Below is a small trained network, with its code and all its weights. Each question gives an input and a target symbol and asks what happens when units are switched off, that is, made to give their printed mean instead of their output.

import numpy as np


def w(rows, s, z=0):
    codes = np.array(rows[::2]) - 128.0
    scale = np.full(codes.shape[1], s)
    scale[-1] = z or s
    return codes * scale


def norm(h):
    return h / np.sqrt((h * h).mean(-1, keepdims=True) + 1e-5)


def f(y):
    return y / 2 * (1 + np.tanh(0.7978845608 * (y + 0.044715 * y**3)))


def softmax(a):
    e = np.exp(a - a.max(-1, keepdims=True))
    return e / e.sum(-1, keepdims=True)


def log_softmax(a):
    a = a - a.max(-1, keepdims=True)
    return a - np.log(np.exp(a).sum(-1, keepdims=True))


def net(x, mask):
    ids = ['αβγεηλμξστφψω'.index(c) for c in x.split()]
    T = len(ids)
    res = E[ids] + P[:T]
    u = 0
    for l in range(2):
        r = norm(res)
        for j in range(2):
            rows = slice(3 * j, 3 * j + 3)
            q, k, v = (r @ M[l][rows].T for M in (Q, K, V))
            z = softmax(np.where(np.tri(T) > 0, q @ k.T / 3**0.5, -1e9)) @ v
            o = O[l][rows]
            res = res + np.where(mask[u + j], z, o[:, -1]) @ o[:, :-1]
        u += 2
        y = f(norm(res) @ A[l][:, :-1].T + A[l][:, -1])
        res = res + np.where(mask[u : u + 8], y, B[l][:, -1]) @ B[l][:, :-1]
        u += 8
    return log_softmax(norm(res)[-1] @ U[:, :-1].T + U[:, -1])


Q, K, V, O, A, B = {}, {}, {}, {}, {}, {}
E = w([
[124,165,167,124,167,107,118,60,83],'α',
[131,171,135,163,170,105,106,180,209],'β',
[83,87,107,107,59,105,99,208,168],'γ',
[149,85,110,95,27,126,143,193,154],'ε',
[102,144,99,168,136,103,105,136,26],'η',
[151,206,186,132,89,114,91,158,180],'λ',
[135,225,183,172,113,140,141,107,138],'μ',
[96,99,54,128,95,135,113,117,193],'ξ',
[156,108,159,208,35,141,173,97,96],'σ',
[182,114,117,99,175,148,56,118,88],'τ',
[114,96,160,147,167,101,43,22,161],'φ',
[27,137,159,69,195,154,254,73,173],'ψ',
[167,73,171,136,97,140,171,164,152],'ω',
],0.021)
P = w([
[227,206,61,83,95,70,185,140,115],'0',
[225,154,135,205,62,215,135,136,123],'1',
[175,128,139,178,59,236,101,161,180],'2',
[168,104,133,174,123,215,121,142,171],'3',
[153,28,128,170,136,172,113,104,102],'4',
[143,1,159,119,168,130,124,152,108],'5',
],0.0099)
Q[0] = w([
[150,114,132,94,180,199,102,177,51],'0.h1',
[191,95,97,111,122,123,11,64,89],'0.h1',
[180,219,113,190,80,166,128,172,229],'0.h1',
[125,28,94,86,172,81,21,60,2],'0.h2',
[215,51,128,157,107,230,33,111,115],'0.h2',
[212,215,144,150,185,113,17,157,130],'0.h2',
],0.0087)
K[0] = w([
[95,78,154,100,118,154,114,91,172],'0.h1',
[160,5,188,170,149,121,142,134,144],'0.h1',
[178,191,99,87,94,49,173,86,144],'0.h1',
[77,45,166,158,180,212,110,129,136],'0.h2',
[150,46,116,134,152,142,158,192,183],'0.h2',
[156,98,114,78,194,112,197,116,98],'0.h2',
],0.012)
V[0] = w([
[164,108,115,101,87,176,50,88,116],'0.h1',
[131,128,62,172,69,131,148,114,111],'0.h1',
[81,165,101,126,87,48,103,7,170],'0.h1',
[24,189,85,113,147,80,163,121,107],'0.h2',
[150,166,196,71,122,152,178,88,132],'0.h2',
[149,161,103,89,191,90,47,183,77],'0.h2',
],0.012)
O[0] = w([
[133,116,108,58,83,191,132,99,62,189],'0.h1',
[157,152,168,83,118,98,184,92,141,139],'0.h1',
[82,88,178,76,94,95,43,67,134,66],'0.h1',
[123,122,92,101,113,85,199,173,141,8],'0.h2',
[39,147,121,109,153,165,138,161,193,131],'0.h2',
[140,148,10,143,94,131,97,89,100,158],'0.h2',
],0.013,0.016)
A[0] = w([
[112,19,158,144,161,157,37,182,71,181],'0.n1',
[117,129,118,116,209,169,83,95,173,156],'0.n2',
[244,88,93,133,138,131,142,104,150,78],'0.n3',
[76,254,205,173,208,113,37,165,101,106],'0.n4',
[169,168,191,200,31,150,160,76,144,137],'0.n5',
[223,45,123,251,99,134,196,191,143,88],'0.n6',
[167,119,43,129,37,92,227,191,68,2],'0.n7',
[163,109,210,150,100,198,138,131,229,13],'0.n8',
],0.0089,0.0059)
B[0] = w([
[85,106,186,110,126,146,117,28,82,255],'0.n1',
[122,99,166,176,121,65,154,91,117,194],'0.n2',
[107,121,129,128,142,141,79,194,2,197],'0.n3',
[211,73,108,250,145,157,113,56,206,181],'0.n4',
[115,63,99,72,153,67,75,184,148,238],'0.n5',
[28,35,91,92,92,112,112,157,114,232],'0.n6',
[45,123,138,230,83,194,155,41,134,146],'0.n7',
[123,124,53,183,132,76,131,140,108,225],'0.n8',
],0.0098,0.0067)
Q[1] = w([
[63,167,171,113,66,193,74,111,168],'1.h1',
[73,160,176,90,103,170,255,104,80],'1.h1',
[149,108,133,165,152,132,26,161,40],'1.h1',
[120,87,115,142,160,209,25,151,155],'1.h2',
[64,98,184,94,185,204,241,154,85],'1.h2',
[26,57,113,164,107,65,143,170,225],'1.h2',
],0.0087)
K[1] = w([
[170,246,115,81,237,74,110,70,117],'1.h1',
[128,83,138,113,248,153,167,163,97],'1.h1',
[212,98,132,204,69,156,61,149,21],'1.h1',
[145,203,174,195,118,124,158,24,78],'1.h2',
[143,112,189,118,204,189,104,202,9],'1.h2',
[121,255,153,116,21,84,192,244,123],'1.h2',
],0.0074)
V[1] = w([
[238,136,144,93,2,175,62,200,139],'1.h1',
[95,48,103,49,128,231,198,121,188],'1.h1',
[177,99,204,208,82,135,139,147,147],'1.h1',
[60,130,128,85,67,219,162,133,232],'1.h2',
[184,118,92,96,199,222,93,207,198],'1.h2',
[56,197,92,126,153,36,32,45,183],'1.h2',
],0.0074)
O[1] = w([
[148,252,143,106,106,23,97,95,150,255],'1.h1',
[140,139,125,14,65,190,148,52,155,114],'1.h1',
[65,207,138,118,121,44,145,103,63,110],'1.h1',
[75,254,139,114,60,160,69,150,157,43],'1.h2',
[86,203,121,57,183,216,143,86,222,174],'1.h2',
[49,74,100,185,193,114,67,150,95,76],'1.h2',
],0.0089,0.0044)
A[1] = w([
[147,164,111,123,159,208,212,187,247,255],'1.n1',
[128,165,124,199,197,148,178,123,149,48],'1.n2',
[77,39,68,62,39,141,140,91,120,203],'1.n3',
[164,241,19,98,141,174,144,120,49,38],'1.n4',
[48,108,69,74,66,236,196,78,157,169],'1.n5',
[125,117,79,83,103,134,113,204,47,210],'1.n6',
[97,127,156,186,195,101,93,106,107,226],'1.n7',
[23,110,201,141,103,85,165,185,126,227],'1.n8',
],0.011,0.0055)
B[1] = w([
[116,77,86,137,172,157,175,33,67,190],'1.n1',
[233,144,207,185,163,163,111,97,115,151],'1.n2',
[178,89,232,195,150,175,202,119,225,243],'1.n3',
[145,146,115,53,186,226,97,138,7,255],'1.n4',
[157,66,169,112,249,70,193,160,109,194],'1.n5',
[59,209,170,157,114,181,131,103,99,238],'1.n6',
[122,193,160,105,89,142,187,186,130,210],'1.n7',
[127,154,115,25,166,116,152,115,28,192],'1.n8',
],0.011,0.0098)
U = w([
[41,52,94,147,110,180,107,163,147,135],'α',
[209,74,115,183,165,51,88,211,112,194],'β',
[95,169,181,119,132,88,107,167,87,93],'γ',
[204,116,104,104,79,60,120,67,157,253],'ε',
[98,120,95,205,21,118,192,88,76,82],'η',
[97,189,159,163,113,113,83,110,160,184],'λ',
[30,221,166,150,156,132,143,92,110,21],'μ',
[173,150,155,78,158,38,116,133,97,109],'ξ',
[159,222,185,111,71,127,201,148,136,104],'σ',
[142,151,106,91,123,175,56,118,67,211],'τ',
[95,43,122,162,95,99,41,2,122,58],'φ',
[107,83,92,74,187,111,206,100,131,116],'ψ',
[220,110,187,213,129,217,146,126,189,3],'ω',
],0.0087,0.0036)

Each question gives the input, a string of symbols that net reads in full, and the target symbol t.
The units are the heads (3 rows each of Q, K, V and O) and the neurons (one row each of A and B). Each row of codes is followed by its name. A weight is (code - 128) times the scale printed after its matrix; where a second scale follows, it is the last column's (O, A, B and U).
mask holds one flag per unit, layer by layer, with each layer's heads first. A switched-off unit (its flag False) gives its mean, the last column of its rows in O or B, instead of its output. The means were averaged over made-up inputs and are rounded, as every weight is.
A unit's drop is (log p(t) with every unit on - log p(t) with that unit switched off) / (log p(t) with every unit on - log p(t) with every unit switched off).
The circuit of an input: a set's keep is (log p(t) with only the set's units on - log p(t) with every unit switched off) / (log p(t) with every unit on - log p(t) with every unit switched off). Starting from the 12 units with the biggest drops (on a tie, the unit counted first), units are removed one at a time, each time the one whose removal leaves the highest keep (on an exact tie, the one counted first), for as long as the keep stays at least 0.8.
units of the circuit, in order: the units of the circuit, biggest drop first
most important unit: the unit with the biggest drop
top k neurons in layer l: the k neurons of layer l with the biggest drops, biggest first
which heads matter: for each layer, one digit per head in row order, 1 if its drop is at least 0.15 and else 0, layers parted by /
input σ β τ τ μ, target σ: which heads matter : 11 / 10
input ψ η α, target ψ: units of the circuit, in order : [0.h2 1.n1]
input ξ ε μ ω τ, target ω: units of the circuit, in order : [0.h2 0.h1 0.n4]
input τ ω ξ, target ω: units of the circuit, in order : [1.n3]
input ψ ω η ω η, target ω: units of the circuit, in order : [0.h2 0.n4]
input ω τ τ ε, target ψ: which heads matter : 11 / 01
input ε ω τ φ ψ α, target ψ: which heads matter : 01 / 10
input η τ φ η, target φ: units of the circuit, in order : [0.h1 1.n4]
input η α ψ τ, target ψ: units of the circuit, in order : [0.h2 1.n1]
input ψ τ τ, target ψ: which heads matter : 01 / 00
input τ σ ε, target ω: which heads matter : 10 / 00
input ε β τ ε, target σ: which heads matter : 11 / 01
input ξ τ τ ε, target ε: which heads matter : 11 / 00
input β β γ ε, target α: top 2 neurons in layer 0 : [0.n6 0.n2]
input ω μ α, target ω: which heads matter : 00 / 00
input β μ φ ω, target α: units of the circuit, in order : [0.n6 0.h1 0.h2]
input β τ τ γ, target α: units of the circuit, in order : [0.h1 0.h2 0.n6]
input η ξ λ τ μ, target η: units of the circuit, in order : [0.h2 0.n7]
input λ τ ε ω, target μ: top 3 neurons in layer 1 : [1.n7 1.n8 1.n5]
input ε τ σ β ξ, target ω: most important unit : 1.n3
input β τ η τ ω β, target β: units of the circuit, in order : [0.h1 0.h2]
input ω τ μ, target ω: units of the circuit, in order : [0.n4 0.h2]
input α ω α ε, target φ: which heads matter : 10 / 00
input τ τ τ ε, target ω: units of the circuit, in order : [1.n3]
input γ β ω, target η: which heads matter : 11 / 01
input β ω ε, target α: which heads matter : 10 / 00
input γ τ τ τ σ, target ω: units of the circuit, in order : [1.n3 0.n5]
input γ λ η ψ β, target γ: which heads matter : 11 / 00
input τ τ σ β ε β, target τ: most important unit : 0.h2
input ω ω τ τ ω, target ψ: units of the circuit, in order : [1.h2 1.n5 0.n6]
